What can hang from each mark:
k_611: k_68 k_817
k_367: k_68 k_611 k_697 k_817
k_68: k_217 k_611 k_697
k_665: k_72 k_149 k_697 k_828 k_978
k_72: k_149 k_909
k_828: k_665
k_697: k_68 k_665 k_808 k_828
k_978: k_149 k_697 k_828
k_808: k_817
k_149: k_72 k_978
k_217: k_72
k_817: k_367
k_909: k_72 k_217

Every row comes from one small tree of marks. The marks that hang from a mark follow it in brackets, in the order of their numbers. Every link used is in the known rows. Which tree was each row made from?
Known rows:
k_828(k_665(k_72 k_697(k_68) k_978)): [-0.75  0.72  0.18 -0.59 -1.46  1.54 -0.40 -0.25  1.05  0.67  0.62 -1.74
  4.04 -1.46  2.20  0.60 -0.85  2.50 -1.06  2.77 -1.06 -0.13  1.57 -1.22
 -0.95 -3.68  0.21 -0.34 -3.68 -0.50  1.53 -2.39 -0.93 -3.04  1.30 -0.09
 -1.57  2.20  3.69 -2.06 -1.66  0.86 -2.23]
k_828(k_665(k_697 k_978)): [-0.69  1.20  0.53 -0.59 -1.49  0.74 -0.33  0.36  1.59  0.13  0.64 -0.08
  3.99 -1.81  1.50 -0.24 -0.48  2.81 -0.58  2.04 -0.58  0.37  1.26 -1.10
 -0.30 -3.85  1.10 -1.27 -3.38 -0.31  1.86 -2.04 -0.14 -1.96  0.66 -0.43
 -2.06  1.13  3.48 -1.40 -2.41  1.02 -2.53]
k_72(k_149(k_978(k_697(k_68))) k_909(k_217)): [-2.19  0.96 -1.04 -2.14  1.64  0.69 -1.12  0.49  2.30 -1.06  0.55  0.19
  3.40 -0.53  2.47 -2.31 -0.08  1.87  1.39  0.71 -1.69 -0.23 -0.06 -2.22
  0.07 -3.10  0.31  0.18 -2.79 -0.58  1.30 -0.12 -1.66 -1.54  1.51  0.64
  0.06  2.20  4.34 -0.78 -3.30  2.65 -0.11]
k_68(k_217(k_72) k_611(k_817) k_697): [ 0.52  0.93 -2.40  0.16 -2.14 -2.72 -2.16  0.09  3.66 -0.70  3.92  1.52
  3.91  1.12  1.55 -2.58 -0.75  2.47  2.02 -0.68 -4.42 -0.40  1.00 -0.62
  0.55 -2.90  1.49 -1.03 -5.97 -0.04  1.75  0.33 -1.21 -1.64  2.64 -0.96
 -0.76  1.67  3.30 -2.92 -0.04  3.35 -0.33]
k_828(k_665(k_72(k_909) k_697(k_808))): [-1.20  0.52 -1.52 -0.32 -1.10  0.96 -1.23  0.10  0.26  0.39  1.11 -0.61
  3.02 -0.25  1.19 -1.08 -1.35  2.04 -0.29  1.16 -0.96  0.55  0.13 -1.95
 -1.00 -2.25 -0.98 -0.45 -3.39 -0.16  1.59 -1.64 -0.43 -1.97  1.84 -1.18
 -1.60  2.58  4.10 -1.97 -2.97  1.53 -1.63]
k_828(k_665(k_149(k_978))): [-1.30  0.36 -0.07 -1.24 -0.66  0.55 -1.12  0.11  1.60 -0.78  1.90  0.44
  3.06 -2.75  1.24 -0.67 -0.93  2.63 -1.40  1.38 -0.81  0.35  1.68 -1.64
 -1.41 -3.60  1.18 -0.17 -1.73  0.11  1.46 -2.06 -0.72 -1.71  0.08 -0.43
 -1.16  0.32  2.71 -1.97 -1.51  1.78 -0.59]
k_909(k_72(k_149(k_978(k_697(k_665) k_828))) k_217): [-2.74 -0.07  0.18 -2.05 -0.24 -0.08 -1.29 -0.27  0.77 -0.07  1.03  1.29
  4.42 -0.81  3.13 -1.98 -0.50  0.85  0.54  0.36 -1.38 -0.24  0.21 -1.46
 -1.05 -3.15  0.76 -2.65 -1.85  1.15  1.71 -0.25 -1.01 -2.52  1.06 -0.68
  0.27  1.97  3.05  0.22 -1.41  2.49 -0.32]
k_217(k_72(k_149(k_978) k_909)): [-2.96  0.56 -0.75 -0.43  0.97  0.58 -1.77  0.36  0.30 -0.78  1.69  0.67
  2.45  0.25  1.23 -1.70  0.73  1.29  2.09  1.02 -3.20 -0.24  0.07 -1.76
  0.04 -1.76 -1.20  0.31 -1.86 -0.44  1.62 -0.75 -1.76 -1.25  0.95 -0.33
 -1.13  2.64  2.95 -1.88 -2.28  3.64  0.22]
k_808(k_817(k_367(k_611 k_697(k_665(k_149) k_828)))): [ 0.05  2.83  0.26 -0.31 -2.12 -0.27 -0.70 -1.25  0.71 -0.84 -0.12  0.19
  2.08 -0.66  2.59 -1.71 -0.53  1.86 -0.48  1.65 -1.81  0.91  1.51 -2.30
 -0.90 -1.97 -0.07 -0.85  0.45 -1.51  2.73 -2.17 -0.17 -2.09  1.84 -1.15
 -0.95  0.20  3.75 -1.71 -0.17  1.28 -0.41]
k_68(k_217(k_72) k_697(k_665 k_808 k_828)): [ 0.55  1.14 -0.91  0.20 -0.53 -1.93 -2.36  0.15  0.88  0.38  1.60  1.72
  2.86  1.70  0.70 -2.65 -2.55  0.89 -0.47  0.87 -2.54 -0.64  1.44 -1.51
  0.71  0.00  1.00 -1.27 -3.16  0.56  2.88  0.09 -1.25  0.12  2.95 -1.46
 -0.75  2.72  4.68 -3.21 -1.35  1.89  0.47]
k_665(k_697 k_978(k_149(k_72(k_909(k_217))) k_828)): [-0.05  0.42 -0.84 -1.78 -1.04  0.49 -0.21 -0.55  3.41  0.23  1.70  0.86
  4.57  0.01  2.98 -0.51 -1.04  1.70  0.93  2.75 -0.49  0.57  0.58 -0.77
 -0.63 -2.51  0.04 -2.76 -4.09  0.33  1.44 -1.81 -1.65 -2.04  3.46 -0.45
 -0.02  2.28  3.37 -1.44 -3.37  2.41 -2.09]
k_611(k_68(k_217(k_72)) k_817(k_367)): [-1.51  1.79 -1.07  1.33 -0.27 -0.51 -1.10  0.95  1.14 -0.75  2.65 -0.70
  3.34  2.45  2.38 -2.80 -1.60  2.03 -0.33  0.64 -3.70  1.15  3.22 -2.23
 -0.47 -3.09 -1.08 -0.59 -4.51  0.57  2.76  1.40  0.75 -3.70  2.03 -1.36
 -0.12  0.90  1.92 -2.84  0.25  2.90 -0.40]
k_68(k_217 k_611 k_697(k_665(k_828))): [ 1.50  1.94 -2.29 -0.31 -2.45 -2.57 -3.94 -1.15  4.81 -0.36  2.75  1.63
  2.67 -0.32  2.33 -2.44 -1.87  2.64 -0.20 -0.79 -2.16 -1.44  1.44 -0.66
  1.31 -2.24  2.44 -2.10 -3.90 -0.28  1.45 -0.40 -0.96 -0.67  3.52 -0.74
 -0.36  0.37  4.68 -2.84 -0.44  1.48 -1.08]
k_808(k_817(k_367(k_68(k_217) k_697))): [ 0.14  2.55 -0.43 -1.03 -1.32 -0.44 -0.61 -0.92  1.68 -0.84  0.73  0.40
  2.30 -0.08  1.92 -1.21 -0.91  3.17  0.10  0.29 -2.65  1.76  1.96 -0.57
  0.37 -2.83 -0.27 -1.35 -1.37 -0.58  2.52  0.58  0.49 -2.01  0.78 -0.51
 -0.27 -0.06  4.00 -1.46  0.17  1.58 -0.98]
k_68(k_217(k_72) k_611(k_817)): [-0.17  0.89 -1.59  0.95 -1.39 -1.43 -1.63 -0.55  2.04 -1.06  3.26  1.94
  3.72  1.40  1.36 -2.40 -0.92  1.38  1.14 -1.07 -4.69 -0.28  1.38 -0.74
  0.86 -2.52  0.42 -1.27 -4.69  0.10  1.73  0.37 -0.32 -1.98  2.22 -0.69
 -0.17  1.90  2.55 -3.19 -0.06  3.38 -0.26]
k_909(k_72(k_149(k_978(k_697 k_828(k_665)))) k_217): [-2.80 -0.18 -0.13 -2.18 -0.60  0.12 -0.72  0.04  0.67 -0.38  1.29  1.35
  5.06 -1.40  2.91 -1.37 -0.45  1.44  0.85  0.31 -1.38  0.07  0.23 -1.04
 -1.52 -3.95  0.66 -2.62 -2.46  1.01  1.76 -0.47 -1.13 -3.07  0.52 -0.75
 -0.13  1.71  3.26  0.38 -1.81  2.75 -0.73]
k_909(k_72(k_149) k_217): [-2.35 -0.19  0.49 -0.19 -0.70  0.30 -0.94 -0.77  0.02 -0.94  0.74  0.58
  3.26 -0.26  3.20 -1.66 -0.12  0.78  1.13 -0.98 -1.87 -0.19 -0.96 -1.51
 -0.46 -3.57 -0.03 -2.18 -1.45  0.18  1.39 -0.24 -0.34 -2.25  0.43  0.02
  0.38  1.54  3.07 -0.02 -1.52  3.23 -0.34]
k_72(k_149(k_978(k_828)) k_909): [-1.89  0.46 -1.64 -1.49  1.23  0.07 -1.88  0.69  1.92 -0.59  1.75  1.09
  2.18 -1.14  2.08 -2.47 -0.52  1.66  1.41  0.98 -1.78  0.16  0.45 -1.86
 -0.20 -2.05 -0.92 -0.25 -1.07 -0.53  1.00 -0.73 -2.10 -0.80  2.17  0.11
 -0.49  2.03  3.81 -1.13 -3.20  3.01 -0.23]
k_149(k_72(k_909(k_217))): [-1.89  1.11 -0.39 -1.62 -0.54 -0.19 -1.07 -0.18  0.41 -0.80  1.37  0.63
  2.38  1.06  1.29 -0.30 -0.59  1.22  0.84  0.97 -1.54  1.18  0.22 -1.98
 -0.04 -1.69  0.05 -0.50 -2.56 -0.35  1.19 -0.07  0.94 -0.93  1.22  0.24
  0.30  2.06  4.12 -0.96 -1.16  3.09 -0.42]
k_978(k_149(k_72) k_697): [-1.25 -0.03 -1.92 -3.28 -0.35  0.30 -0.64 -0.99  2.55  0.07  2.58  0.10
  2.47 -1.00  2.07 -0.44 -0.34  0.92 -0.10  1.93 -0.70  0.67  0.61 -0.55
 -2.19 -1.79  1.03 -0.81 -2.86  0.63  1.91 -0.36  0.50 -2.11  0.38  0.33
  0.74  0.76  3.48 -0.19 -2.54  2.83  0.13]
k_817(k_367(k_68(k_611) k_697(k_665))): [-1.02  3.67 -1.09  0.09 -2.97 -0.45 -1.74 -1.08  2.40  0.03  0.49  0.49
  1.80 -0.58  1.93 -1.20 -1.30  3.06 -0.84  1.75 -1.60  0.21  1.86 -1.45
  1.42 -1.87  0.01 -1.72 -1.80 -0.23  2.38 -0.13 -0.62 -2.40  1.58 -1.13
 -0.56 -0.27  3.65 -2.85  1.26  0.30  0.61]
k_665(k_72 k_149 k_697(k_808) k_828 k_978): [ 0.92 -1.62  0.03 -0.43 -0.15  0.76 -1.16 -1.38  3.26  1.50  2.50 -1.49
  3.77 -0.80  4.30 -0.10 -1.08  2.66 -0.76  1.08  0.34 -0.80 -0.55 -1.59
 -2.03 -3.09 -1.34 -1.96 -3.70 -0.07 -0.08 -6.00 -2.30 -2.69  4.84 -0.89
  0.01  3.39  2.35 -2.52 -3.45  2.14 -3.99]
k_367(k_68(k_697(k_665)) k_611 k_817): [-0.19  2.91 -0.31 -0.92 -1.05  0.23 -0.22 -0.17  1.19 -0.74  1.31  0.35
  2.76 -1.28  3.11 -1.51 -0.64  3.64 -0.99  2.73 -3.39  0.79  2.49 -0.96
  0.23 -0.95  0.86  0.09 -2.35 -1.94  1.51 -0.47 -0.54 -1.09  0.79 -0.21
 -1.18  0.52  4.74 -2.05  1.84 -0.51  0.95]
k_817(k_367(k_611(k_68(k_217 k_697(k_665))))): [-0.88  2.81 -1.63  0.94 -2.59 -0.83 -1.80  0.19  1.93 -0.48  1.10 -0.35
  1.79 -0.08  1.65 -1.78 -0.25  2.62 -0.51  1.18 -1.86  0.37  2.56 -1.61
  0.55 -2.49 -0.21 -0.55 -2.70 -1.12  2.39 -0.68  0.12 -3.44  1.96 -1.05
  0.05  0.09  4.07 -2.32 -0.10  1.02 -0.14]
k_665(k_72 k_978(k_828)): [ 0.11 -0.61 -0.21 -0.76 -0.71  0.13 -0.25 -0.42  0.75  1.10  2.19  0.07
  2.64 -0.76  2.10 -0.67 -0.65  1.59 -0.62  2.21 -0.98  0.11  1.34 -0.12
 -0.51 -1.13 -0.64 -0.92 -2.57 -0.42  1.24 -2.49 -0.86 -2.95  2.46 -0.56
  0.30  2.57  2.49 -0.32 -1.96  1.43 -2.68]
k_68(k_217(k_72(k_149 k_909))): [-1.41  0.56 -1.93  0.36  0.08 -0.92 -2.34  0.02  0.79 -0.90  2.15  1.47
  2.43  0.92  1.00 -2.22 -0.44  1.03  1.41 -1.10 -4.02 -0.59  0.54 -1.16
  1.14 -1.89 -1.16 -0.62 -2.59 -0.22  2.06  0.23 -0.88 -0.89  1.18 -0.08
  0.16  1.59  4.39 -2.51 -2.07  3.85 -0.59]
k_217(k_72(k_149(k_978(k_697 k_828(k_665))) k_909)): [-2.76  0.77 -1.89 -1.73  0.62  0.09 -1.56  0.88  0.58 -0.33  2.01  1.03
  3.69 -0.49  1.34 -1.54 -0.13  1.30  1.55  1.89 -3.07 -0.26  0.52 -1.47
 -0.72 -1.51 -1.07 -0.43 -2.50  0.12  2.43 -0.92 -2.07 -1.97  1.04 -0.93
 -1.29  1.98  3.55 -1.57 -2.54  3.03 -0.43]
k_909(k_72(k_149(k_978(k_828(k_665)))) k_217): [-2.75 -0.19  0.37 -1.20 -0.83  0.53 -0.89 -0.20  0.26 -0.77  1.19  1.44
  4.70 -1.30  2.92 -1.41 -0.65  1.30  0.77  0.20 -1.52  0.13  0.45 -1.17
 -1.28 -3.99  0.23 -2.55 -1.84  0.74  1.47 -0.41 -1.35 -2.74  0.68 -0.71
 -0.30  1.83  2.98 -0.18 -1.47  2.89 -0.35]
k_72(k_149(k_978) k_909(k_217)): [-2.21  0.63 -0.56 -0.83  0.90  0.78 -1.51  0.32  1.63 -1.40  1.02  0.95
  2.84 -0.57  2.14 -3.06  0.24  1.90  1.64  0.06 -1.66  0.18 -0.02 -2.18
  0.23 -3.16  0.04 -0.09 -2.01 -0.90  0.87 -0.34 -1.55 -1.02  1.55  0.11
 -0.32  2.26  3.62 -0.81 -3.23  3.13 -0.20]
k_149(k_72 k_978(k_828)): [-1.92 -0.32  0.10 -3.41  0.01 -0.25 -0.32  0.22  1.43  0.36  2.87  1.36
  3.59 -0.86  0.82  0.93 -0.55  1.83  0.48  2.58 -0.52  1.90  2.66 -0.90
 -1.54 -2.04  0.05 -1.02 -2.01  0.59  0.87 -0.67  0.01 -1.61  1.55  0.08
  0.07  2.69  2.90 -1.07 -0.45  2.88  0.08]
k_697(k_665(k_149(k_978)) k_808 k_828): [-0.19  0.68  1.11 -0.20  1.19  0.38 -1.56 -0.58  0.40  0.20  0.52  1.03
  1.91 -0.37  1.69 -2.53 -2.91  0.38 -2.61  2.25 -0.27 -0.16  1.26 -2.95
 -0.77 -0.27  1.28 -0.67 -0.02  0.69  1.49 -2.38 -1.33  0.12  3.21 -0.98
 -0.48  3.14  2.66 -3.07 -1.94  0.99  1.26]
k_828(k_665(k_72(k_909) k_978(k_697))): [-1.48  1.21 -1.07 -1.39 -1.07  0.39 -1.41  0.38  0.23  0.57  1.27 -0.27
  2.74 -1.42  1.41 -0.98 -0.40  2.32 -0.94  2.35 -1.43 -0.16  0.74 -0.71
 -0.84 -2.21  1.05  0.32 -3.86 -0.35  1.72 -2.23 -0.42 -2.73  0.57 -0.98
 -1.33  1.89  4.04 -0.05 -2.76  1.18 -2.87]
k_68(k_217 k_697(k_665(k_72 k_828))): [ 0.76  0.54 -1.78 -1.02 -1.76 -1.76 -3.68 -0.45  3.00  0.78  2.74  0.26
  2.40 -0.13  2.50 -2.21 -1.70  2.58 -1.25 -0.26 -1.41 -0.95  2.04 -1.22
 -0.10 -1.88  0.98 -1.26 -3.35 -0.19  1.85 -0.23 -0.53 -0.89  2.73 -0.89
 -0.24  0.72  4.71 -1.84 -0.80  1.70 -1.76]
k_909(k_72(k_149(k_978)) k_217): [-3.00 -0.38  0.99 -0.88 -0.24  0.59 -0.95 -0.48  0.38 -0.82  0.97  0.99
  3.82 -0.68  2.81 -1.52  0.39  1.42  1.39 -0.56 -1.49  0.08 -0.22 -1.34
 -0.75 -4.21  0.52 -1.89 -1.82  0.46  0.95 -0.30 -0.82 -2.35  0.43 -0.14
  0.03  2.37  2.67  0.05 -1.55  3.37 -0.06]
k_978(k_149 k_697(k_68 k_808(k_817(k_367)) k_828)): [ 1.03  1.37 -1.24 -1.92  1.17  1.36  0.22 -1.26  2.10 -0.69 -0.13 -0.62
  2.12  0.35  3.05 -1.46 -2.67  0.36 -1.24  2.73 -0.93  0.23  0.49 -0.90
 -1.50 -0.56  0.23 -0.67 -1.65  0.09  3.19 -0.44 -0.95 -2.57  2.53  0.17
  0.34  1.83  3.36 -1.54 -3.65  1.15  0.85]
k_697(k_68 k_665(k_149 k_978) k_808 k_828): [ 0.77  1.65  1.87  0.65  1.61  1.03 -1.00 -1.00  0.59  0.09 -1.04 -0.50
  1.89 -0.10  2.85 -1.17 -4.15 -0.50 -3.59  3.84 -1.08 -1.29  1.08 -2.88
  0.01  0.00  0.95 -0.18 -0.48  0.23  1.54 -2.96 -2.23 -0.23  3.72  0.27
 -0.06  3.31  3.64 -4.07 -1.62 -0.05  1.10]

Which tree is each row?
[-1.00  1.90 -0.07  0.08 -1.10  0.10  0.09 -0.12  1.72 -0.22 -0.37 -0.12
  1.86  0.39  1.08 -0.24 -1.77  1.94 -0.55  1.75  0.17  0.49  1.26 -2.18
  0.53 -1.52 -2.38 -0.52 -2.02 -0.41  2.81 -0.24 -0.31 -2.53  1.49 -0.28
 -0.40  0.96  3.97 -2.48 -1.24  1.06  0.60]	k_817(k_367(k_697(k_68 k_808)))
[-0.87 -0.22 -0.34 -2.08  0.31  1.15  0.11  0.33  1.70  0.52  1.54  0.27
  4.48 -1.15  1.21  0.16 -1.84  2.28 -0.68  2.62 -0.18  0.89  2.55 -1.22
 -1.30 -2.29 -0.86 -0.98 -2.94  0.55  1.57 -1.01 -1.46 -2.50  2.43 -0.60
 -0.90  2.98  3.12 -2.24 -1.92  1.08 -0.38]	k_149(k_978(k_828(k_665(k_72 k_697(k_68 k_808)))))
[ 0.51  0.94 -1.64  0.53 -1.40 -1.55 -1.66 -0.52  3.01 -1.06  2.98  1.80
  3.08  0.39  1.74 -2.81 -1.38  1.86  0.41 -1.47 -3.47  0.04  1.50 -0.83
  0.85 -3.16  1.24 -1.24 -4.24 -0.16  1.15  0.45  0.22 -1.56  2.38 -0.12
  0.19  1.36  3.06 -2.49 -0.54  2.82 -0.54]	k_68(k_217 k_611(k_817))
[-1.26  3.79  0.09 -0.70 -1.39  0.88 -0.66 -0.90  1.65  0.67  0.56  0.45
  4.07 -1.40  4.39 -1.36 -1.63  3.02 -2.09  2.34 -2.71  0.36  3.32 -2.99
 -0.97 -1.92 -0.35 -1.80 -2.22 -0.90  1.61  0.20 -0.86 -0.77  1.90 -1.55
 -1.38 -0.08  5.43 -2.28  1.99  0.14  0.98]	k_367(k_68 k_611(k_817) k_697(k_665(k_828)))
[-0.30  1.15 -1.36 -2.10 -0.05 -0.76 -1.93 -0.44  0.71  0.78  0.87 -0.19
  2.48  0.38  2.81 -2.59 -1.58  1.19 -1.67  1.39 -1.01 -0.89  0.12 -2.78
 -0.58 -0.49  1.80 -0.85 -1.76  0.26  2.64 -1.83 -0.27 -1.61  2.62 -1.03
  0.35  1.45  3.62 -0.97 -2.01  1.23 -1.25]	k_978(k_697(k_665(k_72(k_909(k_217)) k_149) k_828))
[-0.04  1.97 -1.02 -0.38 -0.48  0.33 -0.77 -0.78  2.36 -0.57  2.01  0.10
  2.51 -0.61  2.92 -1.39 -1.32  2.78 -0.33  0.73 -3.61  0.72  1.12 -0.79
  0.62 -2.49  1.22 -1.20 -2.95 -0.26  0.79  0.42 -0.28 -1.52  1.66  0.09
 -0.09  1.00  2.60 -2.27  0.79  1.27  0.48]	k_367(k_68(k_611(k_817)))
[-0.31 -0.22  0.04 -0.28  0.20  0.92 -0.57 -0.41 -0.52  0.23  1.40  0.44
  2.84 -0.93  1.49 -1.40 -2.47  1.32 -1.82  2.03 -0.43  0.37  1.11 -1.95
 -1.98 -1.37  0.41 -0.30 -1.38  0.20  1.37 -2.97 -1.48 -1.59  2.61 -1.27
 -0.83  3.47  2.91 -2.44 -2.56  1.67  0.10]	k_697(k_808 k_828(k_665(k_72 k_149(k_978))))
[-1.23  1.45 -0.79  0.72  1.09 -0.36 -0.72 -0.33  0.80 -0.80  2.21  0.14
  3.18  1.66  1.20 -1.43 -1.22  1.75  0.03 -0.07 -3.21  0.60  2.55 -1.28
  0.66 -2.15 -0.11 -0.93 -3.36  0.71  2.17  1.25  0.97 -2.12  1.27 -0.64
  0.59  0.93  3.54 -2.48 -0.68  2.43 -0.35]	k_611(k_68(k_217(k_72)))
[-0.91  2.50  0.66 -1.52  0.38  0.17  1.24 -0.54  1.09 -0.52  1.13  1.20
  3.49 -0.26  2.55 -0.97 -1.77  4.01 -0.67  1.88 -1.88  1.46  2.58 -1.39
  0.43 -1.23 -0.42 -0.76 -2.15 -0.44  2.15  1.13  0.30 -0.53 -0.05 -0.24
 -1.25  0.02  4.56 -1.69  1.21  0.42  0.44]	k_367(k_68 k_697 k_817)
[-1.03 -0.15 -0.66 -1.11 -1.31  0.29 -0.67 -0.27  1.55 -0.10  2.03 -0.44
  3.83 -1.63  1.48  0.31 -1.66  1.66 -0.59  1.54 -0.71  1.01  0.34 -2.25
 -2.23 -3.52 -0.11 -1.13 -2.64  0.54  1.12 -3.00 -0.34 -1.50  1.28 -0.34
 -0.80  1.50  3.74 -3.04 -1.71  2.33 -0.75]	k_828(k_665(k_149(k_72) k_697(k_808)))
[-0.45  1.38 -1.64  1.06 -1.09 -0.31 -1.63 -0.56  2.49 -1.37  1.80 -0.20
  3.17  0.87  2.55 -1.36 -1.57  0.92  0.62  0.31 -4.56 -0.93  1.48 -1.41
  0.71 -2.98 -1.08 -0.35 -3.56 -0.56  1.99  0.09 -1.62 -3.00  2.43  0.69
  0.22  1.67  3.10 -4.35  0.26  2.93  0.89]	k_697(k_68(k_217(k_72(k_149)) k_611(k_817(k_367))))
[-0.27  2.43 -0.11  0.15 -1.01  0.58 -0.06 -0.75  0.65 -1.57  0.50 -0.87
  1.77 -0.05  2.20 -1.31  0.32  2.11  0.34  1.05 -2.52  1.82  1.60 -1.11
 -0.55 -2.62 -0.54 -0.27 -0.86 -1.69  2.15 -1.00  1.16 -3.41  1.24 -0.48
 -0.28  0.51  2.87 -0.92 -0.62  1.42 -0.92]	k_808(k_817(k_367(k_611(k_68))))
[-0.14  2.76 -0.59 -0.30 -0.52  0.05  0.86 -1.56  1.18 -0.39  0.63  1.97
  3.93 -0.90  1.44 -0.82 -1.15  2.78  0.15  0.13 -3.62  1.66  2.28 -0.57
  0.31 -2.11 -0.67 -1.53 -2.64 -0.72  1.07  0.28 -0.62 -0.62  1.26 -0.91
  0.35  1.51  7.03 -2.32  0.22  1.00  0.96]	k_367(k_68(k_217) k_611 k_697(k_808(k_817)))
[ 0.17  2.34  0.49 -0.88 -1.24 -0.34 -0.11 -0.74  0.74 -0.79 -0.04  0.23
  2.00  0.35  2.01 -1.43 -0.76  2.32  0.26  1.17 -1.13  1.52  1.31 -1.63
 -0.35 -2.00 -0.24 -1.03 -0.19 -1.07  3.11 -0.50  0.73 -2.00  1.36 -0.75
 -1.20  0.45  3.21 -0.77 -1.01  1.72 -1.07]	k_808(k_817(k_367(k_697(k_828))))
[ 0.59  0.08 -0.05 -0.87  0.49  0.70 -0.53 -0.53  3.01  0.47  1.01 -0.20
  3.51  0.40  3.01 -0.27 -1.67  2.45 -0.24  0.05  0.70  0.15  0.05 -2.04
 -0.42 -2.11 -1.69 -2.79 -2.81 -0.17  1.58 -1.63  0.04 -1.18  3.58 -0.38
 -0.83  1.87  3.31 -2.13 -3.32  1.62 -2.16]	k_665(k_697(k_808) k_828)
[-2.86 -0.50 -0.07 -1.49  0.17 -0.08 -1.54 -0.11  0.61  0.07  1.73  0.91
  2.76 -1.41  2.62 -0.79 -0.18  1.23  1.17  0.39 -1.71  0.03  0.19 -0.99
 -1.24 -3.16 -0.37 -1.71 -0.73  0.80  0.95 -0.79 -1.27 -1.97  0.81 -0.01
 -0.34  2.19  2.91 -0.32 -1.50  3.32  0.00]	k_909(k_72(k_149(k_978(k_828))))
[ 0.46  1.27 -0.14 -1.28  0.88  0.02  0.45  0.23  1.67 -0.76  1.92  0.34
  2.48 -0.10  2.45 -1.52 -2.03  3.60 -0.53  1.93 -2.25  1.46  1.27 -0.50
  0.24 -0.80  0.22 -0.09 -3.12 -0.63  1.44  0.32 -0.28 -0.62  0.98  0.15
 -0.87  1.43  3.71 -1.82  0.07  0.29  0.42]	k_367(k_68(k_697(k_808)) k_817)
[ 0.37  1.50  0.60 -0.32 -0.44  0.50  0.04 -0.74  3.65  0.03  0.15 -0.81
  3.77 -0.39  2.39  0.70 -0.42  2.55  0.73  1.93 -1.24 -0.51  0.44 -0.95
  1.31 -3.59  0.98 -1.22 -3.98 -0.57  0.97 -2.19 -1.09 -2.15  2.72  0.98
 -0.72  2.50  3.38 -2.72 -1.83  1.03 -1.66]	k_665(k_697(k_68(k_611)) k_978)
[-0.10  2.32  0.50 -0.97 -0.91  0.19  0.02 -0.83  1.42 -1.12 -0.25 -0.59
  2.00  0.11  1.99 -0.60 -0.87  2.17  0.12  1.33 -1.45  1.35  1.41 -1.58
 -0.21 -2.40 -0.94 -0.41 -0.69 -1.06  2.86 -0.04  0.59 -2.34  0.85  0.00
 -0.85  0.20  3.49 -1.27 -0.55  1.42 -0.66]	k_808(k_817(k_367(k_697(k_68))))
[-1.39  1.33  0.54 -0.69 -0.60 -0.32 -2.77 -0.59  1.16  0.06  1.35  0.06
  1.41 -0.98  2.06 -1.15 -1.18  0.67 -1.62  2.65 -1.70 -0.36  0.68 -2.29
 -0.44 -1.57  1.43 -0.03 -1.33  0.18  0.71 -2.97 -0.68 -0.41  1.62 -0.11
 -0.16  1.68  3.40 -2.13 -0.75  1.78 -0.82]	k_697(k_665(k_149(k_72(k_909)) k_978))
[-1.07  0.92 -3.78 -3.95 -0.94 -0.12 -1.21 -0.16  2.36  0.03  2.74  1.19
  3.49 -1.32  2.27 -0.66 -2.41  0.73 -0.68  3.25 -1.13  0.57  1.19 -0.59
 -2.52 -0.76  0.18 -1.72 -3.07  1.06  2.74 -0.36 -0.88 -2.30  1.49 -0.82
  0.06  0.15  4.57 -0.64 -2.98  2.18 -0.54]	k_978(k_149(k_72(k_909)) k_697 k_828(k_665))
[-0.33  1.87 -1.56 -0.19 -1.78 -0.44 -1.66  0.05  1.99 -0.32  1.32  0.23
  1.39 -0.11  1.51 -0.85 -0.97  3.27 -0.79  0.17 -2.20  0.68  1.92 -0.31
  1.62 -2.55 -0.60 -1.40 -2.28 -0.33  2.33  0.38  0.10 -2.77  1.07 -0.02
  0.70  0.05  3.17 -2.43 -0.03  1.50 -0.64]	k_817(k_367(k_68(k_217)))
[-0.19  2.59 -1.61  0.00 -0.02 -0.67 -1.16 -0.84  1.24 -1.75  2.58  2.20
  3.13  1.48  1.99 -1.75 -1.65  3.21  0.62  0.21 -5.49  0.22  1.70  0.31
  2.35 -0.91  0.19 -0.83 -3.87 -0.42  1.60  0.74 -0.66 -1.31  1.52 -0.16
 -0.27  1.56  3.73 -3.64  1.22  1.61  0.04]	k_367(k_68(k_217(k_72(k_909)) k_611) k_817)
[ 0.39  1.35 -2.05  0.93 -2.56 -1.74 -2.08 -0.21  3.20 -1.09  2.80  1.50
  2.59  0.62  1.73 -2.82 -1.20  2.20  0.40 -1.18 -3.17  0.09  1.61 -0.79
  1.04 -3.36  0.52 -1.27 -4.25 -0.38  1.66  0.05  0.05 -2.74  2.63 -0.42
  0.18  1.08  2.52 -2.79 -0.32  2.78 -0.76]	k_68(k_217 k_611(k_817(k_367)))
